How the elements are linked:
from | ko bu
j412 | j538 j569
j914 | j74 j412
j941 | j903 j925
j427 | j558 j74
j547 | j604 j427
j18 | j74 j914
j37 | j264 j885
j925 | j123 j37
j947 | j18 j947
j22 | j403 j819
j569 | j123 j941
j205 | j885 j37
j313 | j427 j604
j337 | j337 j20
j170 | j755 j552
j596 | j549 j558
j764 | j725 j170
j996 | j274 j596
j831 | j236 j604
j74 | j547 j427
j554 | j223 j22
j123 | j819 j264
j544 | j416 j236
j315 | j20 j618
j538 | j925 j115
j755 | j618 j317
j793 | j558 j674
j466 | j476 j274
j728 | j315 j618
j416 | j205 j404
j819 | j558 j416
j223 | j274 j403
j558 | j947 j554
j317 | j427 j831
j549 | j958 j476
j264 | j412 j440
j552 | j128 j442
j20 | j709 j274
j274 | j958 j549
j436 | j831 j547
j618 | j958 j466
j725 | j466 j755
j604 | j466 j996
j115 | j37 j205
j403 | j947 j890
j890 | j941 j538
j442 | j337 j547
j979 | j764 j317
j175 | j115 j416
j709 | j958 j436
j674 | j554 j549
j476 | j313 j958
j903 | j22 j123
j958 | j547 j313
j404 | j552 j764
j128 | j544 j205
j440 | j175 j544
j236 | j404 j979
j885 | j440 j128

In the rows, 25 means zero.

The rows follow the links: the fewer symbols apart two elements are, the more alike their rows tend to be.

Each row is also shifted at random along 4 hidden directions that mean nothing.

Some elements, each with a row of numbers:
j175: (22, 25, 25, 30, 29, 29, 29, 34, 25, 18, 25, 33, 29, 21, 31, 21, 32, 23, 23, 26, 23, 27, 32, 24, 18, 26, 18, 29, 26, 19, 29, 23, 27, 26, 26, 32, 26, 27, 28, 22, 27, 23, 33, 28, 29, 14, 23, 33, 28, 24, 27, 19, 33, 22, 24, 28, 32, 24, 24, 25, 26, 21, 27, 29, 30, 24, 28, 27)
j755: (25, 26, 24, 22, 21, 22, 23, 21, 20, 24, 34, 28, 24, 25, 26, 27, 20, 22, 23, 22, 29, 25, 26, 24, 26, 29, 24, 21, 25, 28, 22, 20, 23, 28, 25, 17, 34, 20, 29, 22, 28, 21, 28, 28, 29, 29, 27, 28, 25, 25, 24, 26, 24, 18, 31, 29, 25, 29, 26, 28, 25, 26, 27, 26, 26, 28, 27, 22)
j544: (21, 28, 24, 27, 26, 31, 29, 25, 26, 19, 22, 24, 16, 27, 30, 23, 34, 27, 23, 26, 17, 26, 27, 24, 22, 24, 23, 33, 20, 28, 24, 28, 24, 26, 20, 29, 30, 28, 27, 29, 25, 22, 34, 22, 24, 23, 13, 25, 19, 24, 18, 23, 28, 27, 24, 26, 22, 28, 25, 30, 28, 21, 26, 21, 27, 18, 25, 27)
j115: (22, 26, 25, 31, 27, 24, 28, 32, 30, 14, 25, 33, 23, 27, 32, 23, 33, 24, 27, 24, 16, 26, 27, 22, 19, 22, 27, 32, 27, 24, 24, 25, 22, 27, 25, 33, 33, 31, 29, 28, 18, 24, 33, 27, 28, 20, 12, 29, 29, 30, 18, 22, 29, 29, 21, 26, 29, 24, 23, 28, 30, 24, 20, 26, 25, 23, 25, 28)
j596: (31, 28, 24, 26, 27, 23, 22, 23, 22, 32, 24, 26, 17, 29, 24, 32, 27, 32, 25, 25, 26, 20, 21, 31, 27, 29, 29, 30, 19, 24, 27, 30, 28, 23, 29, 28, 20, 22, 23, 24, 22, 29, 17, 23, 18, 27, 19, 21, 21, 29, 17, 26, 29, 28, 24, 21, 24, 25, 27, 29, 29, 29, 23, 23, 22, 30, 28, 27)
j337: (23, 20, 28, 20, 26, 28, 27, 27, 22, 21, 26, 22, 25, 24, 25, 25, 21, 28, 29, 25, 34, 33, 25, 25, 31, 28, 22, 25, 26, 19, 22, 31, 30, 27, 33, 18, 14, 22, 20, 26, 26, 29, 27, 30, 26, 22, 33, 22, 23, 29, 32, 24, 22, 25, 22, 26, 27, 25, 22, 25, 21, 22, 26, 27, 25, 24, 25, 32)
j18: (32, 23, 18, 25, 23, 24, 20, 24, 27, 24, 22, 25, 13, 21, 25, 27, 30, 25, 18, 31, 20, 23, 24, 27, 27, 18, 22, 32, 25, 23, 23, 30, 18, 24, 19, 26, 29, 26, 22, 29, 22, 25, 24, 22, 17, 25, 18, 27, 30, 32, 20, 31, 20, 30, 24, 21, 28, 18, 31, 29, 26, 22, 17, 27, 16, 18, 19, 30)
j549: (28, 25, 24, 25, 26, 22, 23, 27, 24, 31, 27, 30, 25, 26, 26, 29, 18, 30, 24, 20, 30, 26, 26, 33, 25, 29, 29, 27, 18, 27, 34, 26, 28, 21, 27, 30, 25, 23, 30, 15, 23, 29, 17, 27, 22, 29, 31, 30, 27, 21, 28, 26, 33, 23, 28, 26, 30, 27, 25, 23, 28, 35, 25, 30, 25, 33, 30, 25)
j274: (30, 29, 29, 23, 28, 25, 23, 24, 19, 38, 24, 26, 33, 27, 17, 27, 24, 35, 32, 28, 27, 22, 20, 27, 27, 32, 34, 21, 27, 30, 23, 25, 30, 22, 29, 26, 19, 23, 31, 25, 21, 35, 19, 22, 24, 28, 28, 18, 19, 26, 23, 30, 24, 29, 22, 26, 18, 32, 25, 25, 24, 29, 27, 24, 23, 29, 28, 20)
j538: (24, 23, 28, 29, 27, 22, 25, 32, 32, 23, 21, 30, 36, 24, 22, 23, 26, 22, 31, 27, 22, 23, 23, 18, 20, 23, 29, 22, 34, 26, 20, 19, 25, 28, 26, 28, 27, 33, 28, 28, 23, 29, 26, 22, 29, 25, 22, 23, 32, 25, 27, 25, 21, 32, 20, 27, 23, 23, 22, 19, 27, 27, 23, 21, 25, 29, 23, 24)
j317: (26, 33, 23, 22, 20, 31, 24, 10, 28, 30, 25, 18, 22, 28, 21, 26, 24, 24, 23, 25, 19, 28, 21, 26, 29, 21, 29, 28, 20, 41, 21, 26, 23, 23, 13, 28, 37, 26, 29, 31, 29, 21, 27, 19, 22, 37, 17, 25, 18, 18, 18, 33, 20, 26, 29, 25, 13, 31, 27, 29, 27, 27, 29, 18, 23, 20, 26, 20)
j476: (34, 27, 20, 26, 25, 20, 17, 25, 20, 28, 22, 23, 14, 26, 21, 35, 37, 34, 25, 27, 26, 22, 22, 21, 34, 36, 24, 27, 27, 20, 26, 24, 26, 26, 31, 26, 27, 22, 22, 31, 19, 35, 22, 24, 24, 22, 9, 22, 23, 36, 7, 29, 30, 33, 21, 17, 27, 27, 29, 31, 29, 23, 24, 25, 17, 26, 33, 24)
j466: (27, 25, 26, 21, 23, 20, 22, 26, 21, 31, 32, 34, 35, 22, 27, 25, 16, 28, 25, 18, 31, 28, 29, 26, 26, 27, 26, 20, 22, 32, 29, 20, 30, 21, 27, 25, 32, 23, 33, 16, 25, 28, 18, 30, 30, 29, 33, 32, 29, 20, 30, 28, 28, 20, 32, 33, 28, 32, 25, 23, 24, 33, 28, 33, 27, 34, 31, 20)
j996: (34, 28, 23, 21, 26, 22, 25, 27, 21, 33, 27, 22, 13, 26, 23, 35, 27, 37, 25, 25, 28, 26, 24, 28, 33, 25, 24, 24, 16, 23, 27, 28, 31, 18, 31, 21, 22, 23, 26, 20, 26, 34, 20, 24, 26, 25, 29, 23, 19, 24, 24, 27, 28, 27, 30, 24, 24, 26, 31, 24, 32, 32, 22, 28, 23, 25, 30, 31)
j22: (23, 27, 31, 29, 29, 26, 31, 19, 34, 32, 23, 23, 27, 29, 31, 21, 16, 27, 26, 24, 20, 25, 26, 30, 21, 17, 35, 27, 20, 34, 30, 31, 24, 23, 17, 25, 25, 25, 27, 24, 21, 21, 24, 18, 22, 36, 26, 24, 26, 19, 25, 21, 20, 29, 28, 26, 14, 24, 27, 22, 25, 30, 21, 24, 25, 26, 17, 23)
j979: (23, 29, 27, 23, 21, 27, 26, 18, 20, 28, 29, 20, 25, 26, 22, 25, 23, 22, 20, 21, 29, 26, 27, 26, 26, 24, 23, 17, 22, 30, 22, 23, 29, 24, 22, 19, 26, 23, 28, 23, 35, 21, 29, 26, 29, 28, 35, 28, 18, 16, 31, 27, 23, 17, 35, 28, 22, 28, 26, 24, 28, 26, 32, 20, 34, 25, 24, 25)
j436: (28, 27, 24, 22, 27, 33, 26, 24, 19, 29, 20, 19, 33, 20, 18, 25, 29, 26, 26, 29, 33, 25, 29, 20, 33, 28, 18, 17, 34, 19, 27, 25, 34, 24, 26, 26, 17, 20, 23, 29, 32, 31, 26, 30, 26, 21, 31, 25, 27, 22, 31, 30, 30, 26, 28, 23, 31, 27, 21, 23, 21, 20, 34, 23, 30, 25, 28, 22)
j947: (30, 25, 25, 24, 25, 24, 27, 23, 24, 28, 26, 23, 19, 24, 27, 27, 24, 28, 21, 31, 22, 23, 26, 29, 25, 15, 21, 23, 21, 21, 24, 31, 22, 23, 21, 22, 22, 22, 28, 22, 24, 28, 26, 24, 22, 28, 35, 24, 26, 24, 31, 26, 19, 24, 31, 28, 25, 20, 33, 26, 27, 26, 21, 28, 23, 23, 15, 33)
j728: (24, 27, 22, 22, 25, 22, 30, 24, 22, 26, 31, 24, 19, 21, 33, 23, 23, 27, 26, 23, 22, 27, 23, 23, 28, 25, 23, 25, 26, 27, 30, 25, 19, 23, 26, 22, 32, 20, 24, 25, 24, 21, 23, 29, 28, 25, 24, 28, 26, 31, 23, 21, 27, 21, 23, 24, 22, 28, 23, 26, 19, 23, 25, 32, 18, 19, 31, 24)
j74: (31, 24, 18, 21, 19, 25, 23, 25, 27, 31, 24, 19, 19, 21, 21, 27, 26, 23, 20, 28, 26, 27, 20, 31, 28, 17, 23, 25, 19, 24, 20, 26, 24, 17, 19, 26, 21, 28, 27, 21, 33, 28, 20, 26, 22, 28, 37, 27, 24, 22, 37, 32, 20, 21, 29, 25, 25, 20, 30, 22, 26, 27, 24, 26, 22, 19, 23, 31)

Start here and follow the symbols in turn, left to right. Where do you end up?
Answers are names.
(29, 23, 23, 30, 29, 25, 24, 23, 24, 26, 22, 22, 12, 28, 29, 29, 27, 27, 18, 28, 22, 19, 25, 30, 27, 25, 22, 34, 20, 21, 34, 35, 21, 28, 25, 28, 21, 20, 18, 24, 22, 20, 22, 21, 14, 25, 17, 26, 28, 34, 16, 22, 29, 28, 25, 17, 30, 17, 30, 30, 26, 25, 20, 28, 18, 27, 21, 26)
bu bu => j22
(27, 26, 20, 21, 21, 16, 23, 21, 23, 23, 35, 25, 11, 28, 28, 31, 22, 23, 19, 18, 26, 28, 25, 26, 30, 25, 22, 27, 20, 28, 25, 24, 24, 27, 27, 14, 36, 21, 24, 22, 27, 21, 26, 26, 28, 29, 21, 28, 23, 28, 20, 25, 23, 21, 32, 27, 25, 26, 31, 31, 31, 27, 24, 28, 25, 26, 28, 29)
bu bu bu bu => j604
(21, 24, 25, 26, 24, 30, 27, 29, 29, 18, 28, 32, 17, 27, 34, 23, 27, 26, 22, 22, 22, 31, 28, 27, 22, 21, 24, 34, 17, 28, 24, 28, 23, 25, 20, 30, 32, 30, 33, 25, 22, 22, 36, 26, 27, 25, 18, 27, 19, 24, 23, 23, 25, 24, 23, 31, 25, 27, 28, 29, 31, 24, 23, 23, 28, 21, 24, 34)
bu bu => j37
(29, 21, 20, 26, 21, 25, 19, 26, 28, 25, 22, 27, 31, 23, 19, 22, 25, 16, 25, 30, 25, 25, 21, 27, 22, 21, 25, 26, 29, 25, 22, 22, 22, 23, 22, 30, 28, 30, 27, 26, 26, 26, 21, 27, 19, 28, 29, 27, 33, 25, 31, 31, 21, 24, 23, 26, 28, 21, 27, 23, 25, 27, 24, 26, 22, 25, 20, 24)
bu bu => j569
(26, 24, 27, 30, 30, 24, 26, 23, 28, 26, 25, 25, 13, 29, 32, 28, 23, 29, 20, 26, 22, 22, 27, 30, 27, 26, 26, 31, 21, 21, 36, 33, 23, 27, 25, 24, 20, 21, 19, 23, 21, 20, 24, 22, 17, 28, 22, 27, 26, 31, 18, 18, 29, 29, 26, 20, 29, 22, 29, 27, 24, 25, 23, 28, 20, 28, 21, 27)
bu ko ko ko => j18
(23, 22, 25, 19, 28, 24, 33, 30, 15, 23, 31, 24, 29, 20, 30, 22, 17, 27, 27, 24, 37, 33, 31, 27, 32, 26, 17, 19, 26, 17, 31, 26, 32, 24, 35, 15, 14, 17, 24, 16, 31, 28, 24, 39, 31, 20, 47, 29, 28, 25, 44, 20, 28, 17, 29, 30, 34, 27, 22, 19, 20, 26, 29, 35, 28, 26, 30, 32)
bu bu bu => j476
(26, 22, 21, 26, 20, 18, 26, 30, 37, 24, 25, 21, 14, 25, 26, 29, 25, 20, 24, 21, 20, 31, 19, 27, 23, 16, 27, 28, 19, 26, 21, 24, 21, 19, 23, 22, 31, 34, 25, 25, 27, 24, 22, 24, 30, 26, 25, 29, 28, 24, 30, 24, 21, 29, 27, 24, 21, 19, 27, 20, 30, 32, 18, 29, 22, 20, 24, 33)
bu ko ko => j819
(30, 28, 23, 23, 19, 28, 22, 21, 23, 35, 22, 19, 28, 23, 14, 25, 29, 23, 24, 30, 27, 25, 18, 30, 29, 21, 24, 20, 23, 28, 19, 24, 26, 19, 20, 26, 20, 26, 28, 25, 34, 30, 19, 24, 20, 27, 36, 22, 21, 19, 35, 35, 22, 23, 27, 23, 22, 25, 29, 22, 25, 29, 28, 22, 24, 23, 25, 23)
bu ko => j547
(22, 24, 30, 29, 30, 24, 29, 26, 31, 27, 22, 21, 30, 26, 26, 23, 21, 20, 27, 25, 24, 21, 25, 20, 22, 24, 26, 17, 30, 20, 28, 23, 28, 28, 29, 20, 20, 27, 19, 25, 28, 22, 24, 19, 29, 25, 31, 25, 30, 23, 31, 19, 26, 28, 27, 20, 23, 20, 22, 16, 23, 27, 25, 25, 28, 27, 22, 24)
ko bu ko bu => j554
(32, 27, 24, 22, 26, 23, 24, 26, 19, 30, 26, 26, 30, 19, 22, 27, 25, 27, 22, 23, 34, 29, 31, 24, 31, 28, 20, 21, 25, 23, 29, 21, 37, 20, 27, 26, 25, 23, 28, 23, 29, 30, 22, 30, 28, 24, 32, 33, 31, 20, 31, 30, 32, 23, 32, 24, 34, 29, 24, 24, 26, 28, 29, 27, 31, 32, 29, 24)
bu ko bu bu => j476
(21, 22, 24, 32, 26, 23, 27, 32, 37, 18, 21, 29, 25, 25, 29, 22, 30, 19, 28, 23, 17, 29, 24, 24, 18, 26, 28, 30, 27, 26, 24, 22, 19, 25, 24, 34, 33, 34, 24, 29, 22, 21, 25, 23, 24, 25, 12, 25, 30, 29, 20, 23, 30, 31, 19, 23, 24, 23, 22, 23, 29, 24, 22, 24, 24, 22, 27, 25)
ko bu ko => j123
(30, 25, 21, 22, 22, 29, 22, 23, 19, 26, 21, 19, 23, 19, 17, 29, 32, 26, 24, 29, 32, 26, 27, 22, 36, 29, 17, 26, 29, 17, 25, 27, 30, 24, 29, 25, 21, 24, 20, 27, 28, 33, 22, 28, 22, 21, 27, 27, 29, 29, 29, 31, 29, 27, 27, 19, 36, 23, 26, 27, 25, 20, 28, 25, 24, 23, 26, 27)
ko bu ko => j274
(24, 22, 22, 21, 23, 27, 23, 23, 21, 16, 28, 23, 7, 32, 27, 32, 28, 26, 20, 24, 26, 29, 26, 24, 29, 29, 19, 31, 21, 21, 19, 30, 26, 30, 32, 16, 24, 24, 19, 28, 28, 22, 33, 27, 26, 22, 20, 23, 18, 32, 19, 26, 23, 24, 24, 26, 28, 25, 30, 34, 31, 20, 24, 24, 26, 23, 25, 34)
bu bu ko ko => j466
(25, 28, 28, 25, 27, 33, 25, 22, 21, 24, 25, 20, 26, 26, 23, 24, 29, 22, 20, 25, 26, 26, 29, 23, 24, 25, 21, 21, 26, 25, 25, 23, 29, 25, 22, 23, 25, 24, 26, 27, 32, 22, 34, 24, 30, 24, 27, 27, 22, 17, 27, 27, 27, 21, 31, 26, 24, 29, 26, 25, 27, 23, 33, 21, 33, 24, 24, 22)
ko ko ko => j128
(30, 24, 23, 25, 22, 24, 21, 21, 18, 24, 28, 18, 10, 29, 20, 34, 32, 22, 22, 25, 27, 20, 23, 21, 28, 31, 18, 20, 25, 19, 18, 24, 26, 30, 33, 10, 21, 18, 19, 25, 35, 24, 32, 22, 31, 22, 25, 20, 15, 29, 19, 28, 23, 20, 27, 23, 26, 24, 32, 32, 29, 20, 28, 23, 28, 25, 24, 29)
ko bu ko => j618
(26, 26, 25, 25, 26, 27, 22, 22, 24, 34, 25, 23, 27, 31, 24, 27, 21, 28, 26, 24, 24, 22, 21, 37, 21, 27, 32, 27, 17, 30, 28, 28, 24, 22, 26, 29, 18, 25, 28, 20, 27, 24, 19, 20, 15, 29, 29, 21, 17, 20, 26, 24, 26, 22, 25, 25, 19, 24, 27, 25, 26, 32, 26, 25, 22, 31, 25, 23)
ko ko => j223
(20, 22, 27, 22, 19, 23, 23, 22, 23, 22, 35, 32, 29, 28, 26, 25, 13, 18, 21, 20, 32, 29, 29, 30, 22, 25, 25, 24, 18, 30, 21, 23, 25, 29, 25, 19, 30, 26, 31, 17, 29, 18, 25, 29, 29, 32, 35, 30, 24, 19, 30, 26, 21, 14, 32, 32, 27, 28, 26, 24, 28, 30, 28, 27, 32, 31, 23, 28)
ko ko ko => j958
(32, 29, 23, 22, 25, 21, 26, 27, 18, 31, 27, 22, 23, 20, 21, 28, 24, 32, 26, 23, 31, 27, 26, 27, 34, 28, 22, 21, 23, 23, 28, 23, 31, 17, 30, 24, 23, 21, 27, 20, 26, 34, 18, 31, 29, 23, 32, 27, 23, 26, 30, 26, 32, 25, 29, 24, 27, 28, 24, 23, 26, 29, 27, 32, 23, 25, 32, 26)
bu bu => j604
(25, 29, 24, 22, 27, 28, 29, 25, 21, 26, 21, 20, 24, 20, 26, 25, 27, 31, 26, 28, 28, 30, 29, 19, 36, 27, 23, 27, 29, 24, 29, 27, 29, 22, 27, 26, 25, 22, 23, 31, 20, 30, 25, 27, 25, 24, 19, 26, 31, 29, 21, 27, 30, 31, 24, 21, 25, 30, 22, 27, 21, 22, 28, 26, 22, 20, 30, 23)
ko bu => j313
